Below is a small trained network, with its code and all its weights. Each question gives an input and a target symbol and asks what happens when units are switched off, that is, made to give their printed mean instead of their output.

import numpy as np


def w(rows, s, z=0):
    codes = np.array(rows[::2]) - 128.0
    scale = np.full(codes.shape[1], s)
    scale[-1] = z or s
    return codes * scale


def norm(h):
    return h / np.sqrt((h * h).mean(-1, keepdims=True) + 1e-5)


def softmax(a):
    e = np.exp(a - a.max(-1, keepdims=True))
    return e / e.sum(-1, keepdims=True)


def log_softmax(a):
    a = a - a.max(-1, keepdims=True)
    return a - np.log(np.exp(a).sum(-1, keepdims=True))


def net(x, mask):
    ids = ['ΔΛαζπτ'.index(c) for c in x.split()]
    T = len(ids)
    res = E[ids] + P[:T]
    u = 0
    for l in range(2):
        r = norm(res)
        for j in range(3):
            rows = slice(3 * j, 3 * j + 3)
            q, k, v = (r @ M[l][rows].T for M in (Q, K, V))
            z = softmax(np.where(np.tri(T) > 0, q @ k.T / 3**0.5, -1e9)) @ v
            o = O[l][rows]
            res = res + np.where(mask[u + j], z, o[:, -1]) @ o[:, :-1]
        u += 3
    return log_softmax(norm(res)[-1] @ U[:, :-1].T + U[:, -1])


Q, K, V, O = {}, {}, {}, {}
E = w([
[116,167,109,139,209,124,108,196,114],'Δ',
[204,192,129,102,144,103,6,173,144],'Λ',
[100,114,206,144,95,157,126,137,74],'α',
[139,137,155,63,142,133,193,103,155],'ζ',
[126,95,145,61,130,41,101,164,128],'π',
[131,183,132,172,152,81,171,125,133],'τ',
],0.022)
P = w([
[79,120,248,221,110,93,167,213,162],'0',
[86,110,202,157,113,109,145,112,149],'1',
[97,129,176,150,120,88,147,101,110],'2',
[119,128,126,149,114,105,157,126,111],'3',
[135,134,100,130,122,110,158,122,110],'4',
[138,144,83,123,134,111,160,91,90],'5',
[138,146,34,121,120,115,165,93,92],'6',
],0.015)
Q[0] = w([
[93,105,135,91,85,72,89,124,28],'0.h0',
[130,149,112,169,106,201,213,120,158],'0.h0',
[155,179,108,122,135,124,167,100,103],'0.h0',
[89,134,102,186,166,121,146,183,132],'0.h1',
[202,137,163,99,89,104,217,117,159],'0.h1',
[114,204,131,137,213,49,116,105,90],'0.h1',
[123,189,39,108,146,113,166,140,78],'0.h2',
[74,58,160,137,38,113,92,135,11],'0.h2',
[94,195,137,140,147,36,108,130,113],'0.h2',
],0.011)
K[0] = w([
[150,25,123,117,179,41,82,135,181],'0.h0',
[176,190,87,169,132,204,83,29,135],'0.h0',
[210,93,120,101,150,115,192,179,27],'0.h0',
[161,165,80,197,157,131,21,166,141],'0.h1',
[157,160,90,65,33,129,114,50,194],'0.h1',
[187,253,45,131,172,121,130,34,97],'0.h1',
[192,181,109,110,174,88,120,17,45],'0.h2',
[45,146,255,176,76,230,102,88,118],'0.h2',
[199,116,74,30,51,171,140,115,45],'0.h2',
],0.0075)
V[0] = w([
[59,134,128,82,187,74,166,98,20],'0.h0',
[184,121,7,159,146,92,116,136,225],'0.h0',
[144,100,183,119,139,253,107,138,136],'0.h0',
[124,205,141,241,122,69,65,132,134],'0.h1',
[167,228,148,121,192,151,204,112,89],'0.h1',
[176,130,111,188,101,136,130,28,201],'0.h1',
[114,67,107,121,156,13,41,213,207],'0.h2',
[135,76,139,28,108,179,142,198,30],'0.h2',
[125,86,116,62,85,74,190,109,92],'0.h2',
],0.0055)
O[0] = w([
[136,73,72,174,155,103,128,140,156,226],'0.h0',
[237,83,157,144,143,155,131,64,83,60],'0.h0',
[188,179,130,121,78,160,120,228,159,2],'0.h0',
[84,116,124,26,35,225,153,114,181,224],'0.h1',
[108,106,58,185,110,149,122,196,207,226],'0.h1',
[175,102,115,162,41,145,85,156,168,64],'0.h1',
[142,40,102,220,169,134,119,60,207,218],'0.h2',
[56,141,117,34,2,241,143,104,176,115],'0.h2',
[29,126,74,122,155,184,173,129,132,149],'0.h2',
],0.0069,0.0054)
Q[1] = w([
[84,127,70,145,83,86,159,38,164],'1.h0',
[214,152,175,157,23,225,198,169,71],'1.h0',
[143,104,87,110,69,57,92,118,21],'1.h0',
[162,140,117,120,91,19,84,87,111],'1.h1',
[182,65,244,144,117,251,61,249,71],'1.h1',
[58,24,165,59,109,149,109,67,183],'1.h1',
[194,162,102,139,143,133,22,73,171],'1.h2',
[77,40,171,53,76,70,1,169,82],'1.h2',
[228,70,201,126,99,154,65,167,67],'1.h2',
],0.0087)
K[1] = w([
[122,151,64,92,205,198,101,118,113],'1.h0',
[93,111,246,118,119,128,135,202,111],'1.h0',
[81,78,86,86,141,115,129,51,106],'1.h0',
[116,131,106,116,207,179,82,101,140],'1.h1',
[134,148,215,181,101,122,159,170,133],'1.h1',
[88,31,183,64,119,156,48,85,135],'1.h1',
[174,176,181,119,118,98,82,128,176],'1.h2',
[101,42,250,132,105,33,144,164,167],'1.h2',
[102,158,164,164,143,143,158,166,221],'1.h2',
],0.012)
V[1] = w([
[96,175,130,224,79,210,126,132,75],'1.h0',
[140,166,191,212,93,162,214,55,163],'1.h0',
[97,5,101,46,38,56,137,167,109],'1.h0',
[52,253,124,253,167,203,45,138,215],'1.h1',
[77,215,90,170,104,106,199,29,101],'1.h1',
[40,103,175,47,128,43,57,244,89],'1.h1',
[80,172,26,83,197,101,155,196,112],'1.h2',
[91,55,119,138,167,93,205,86,152],'1.h2',
[20,29,142,104,96,111,206,202,9],'1.h2',
],0.0068)
O[1] = w([
[219,155,41,147,142,79,144,100,66,48],'1.h0',
[130,173,44,178,137,169,148,182,66,119],'1.h0',
[70,2,209,178,147,70,161,162,128,149],'1.h0',
[148,49,201,37,114,111,91,72,107,123],'1.h1',
[79,106,134,97,148,61,152,172,152,126],'1.h1',
[159,107,63,156,95,129,150,116,109,254],'1.h1',
[155,126,213,192,66,162,125,120,121,185],'1.h2',
[182,140,152,99,56,122,55,171,70,245],'1.h2',
[184,155,112,59,165,169,115,55,127,184],'1.h2',
],0.0092,0.0077)
U = w([
[102,146,114,67,176,127,190,105,187,171],'Δ',
[166,148,181,108,70,149,107,98,206,178],'Λ',
[2,198,179,70,44,179,174,174,180,68],'α',
[93,163,140,137,168,66,132,186,107,4],'ζ',
[30,59,174,172,176,133,193,116,183,162],'π',
[94,114,74,160,82,182,165,148,189,205],'τ',
],0.0074,0.0012)

Each question gives the input, a string of symbols that net reads in full, and the target symbol t.
The units are the heads (3 rows each of Q, K, V and O). Each row of codes is followed by its name. A weight is (code - 128) times the scale printed after its matrix; where a second scale follows, it is the last column's (O and U).
mask holds one flag per head, layer by layer. A switched-off head (its flag False) gives its mean, the last column of its rows in O, instead of its output. The means were averaged over made-up inputs and are rounded, as every weight is.
A unit's drop is (log p(t) with every unit on - log p(t) with that unit switched off) / (log p(t) with every unit on - log p(t) with every unit switched off).
The circuit of an input: a set's keep is (log p(t) with only the set's units on - log p(t) with every unit switched off) / (log p(t) with every unit on - log p(t) with every unit switched off). Starting from all 6 units, units are removed one at a time, each time the one whose removal leaves the highest keep (on an exact tie, the one counted first), for as long as the keep stays at least 0.8.
circuit, biggest first: the units of the circuit, biggest drop first
most important unit: the unit with the biggest drop
which heads matter: for each layer, one digit per head in row order, 1 if its drop is at least 0.15 and else 0, layers parted by /
input π π ζ τ, target α: most important unit : 0.h2
input Λ Δ π Δ Δ, target Λ: circuit, biggest first : (1.h2 1.h0)
input ζ Λ π π Λ ζ, target π: circuit, biggest first : (0.h1 1.h2)
input Λ π α τ, target Δ: circuit, biggest first : (1.h2 0.h2 0.h1)
input π ζ α Λ ζ ζ, target α: circuit, biggest first : (1.h1 1.h2)
input Λ Δ τ Δ τ, target Λ: circuit, biggest first : (1.h0 1.h2)
input ζ π Δ, target τ: which heads matter : 001 / 010
input π Δ τ, target Λ: circuit, biggest first : (1.h1 1.h0)
input α Δ π π π, target π: which heads matter : 000 / 110
input τ τ π ζ, target τ: which heads matter : 000 / 000
input Λ τ π ζ, target τ: which heads matter : 010 / 000
input ζ π Λ π Δ Λ Δ, target π: which heads matter : 000 / 011
input π τ Λ π π π Λ, target π: which heads matter : 000 / 001
input Δ π Δ Λ Δ, target π: circuit, biggest first : (1.h2)
input π π π τ π Λ π, target Λ: circuit, biggest first : (1.h2 1.h0)
input π α τ τ τ π, target τ: which heads matter : 110 / 010
input Λ τ ζ π α Δ ζ, target Λ: which heads matter : 010 / 101
input τ Λ α α τ ζ τ, target α: which heads matter : 001 / 011
input τ α π ζ ζ, target α: which heads matter : 011 / 011
input ζ τ π π ζ Λ ζ, target π: most important unit : 1.h2
input Λ α Λ ζ τ τ, target ζ: which heads matter : 101 / 110
input Λ τ π Λ Λ τ ζ, target ζ: circuit, biggest first : (0.h1 0.h2)
input Λ α Δ, target Δ: which heads matter : 000 / 001
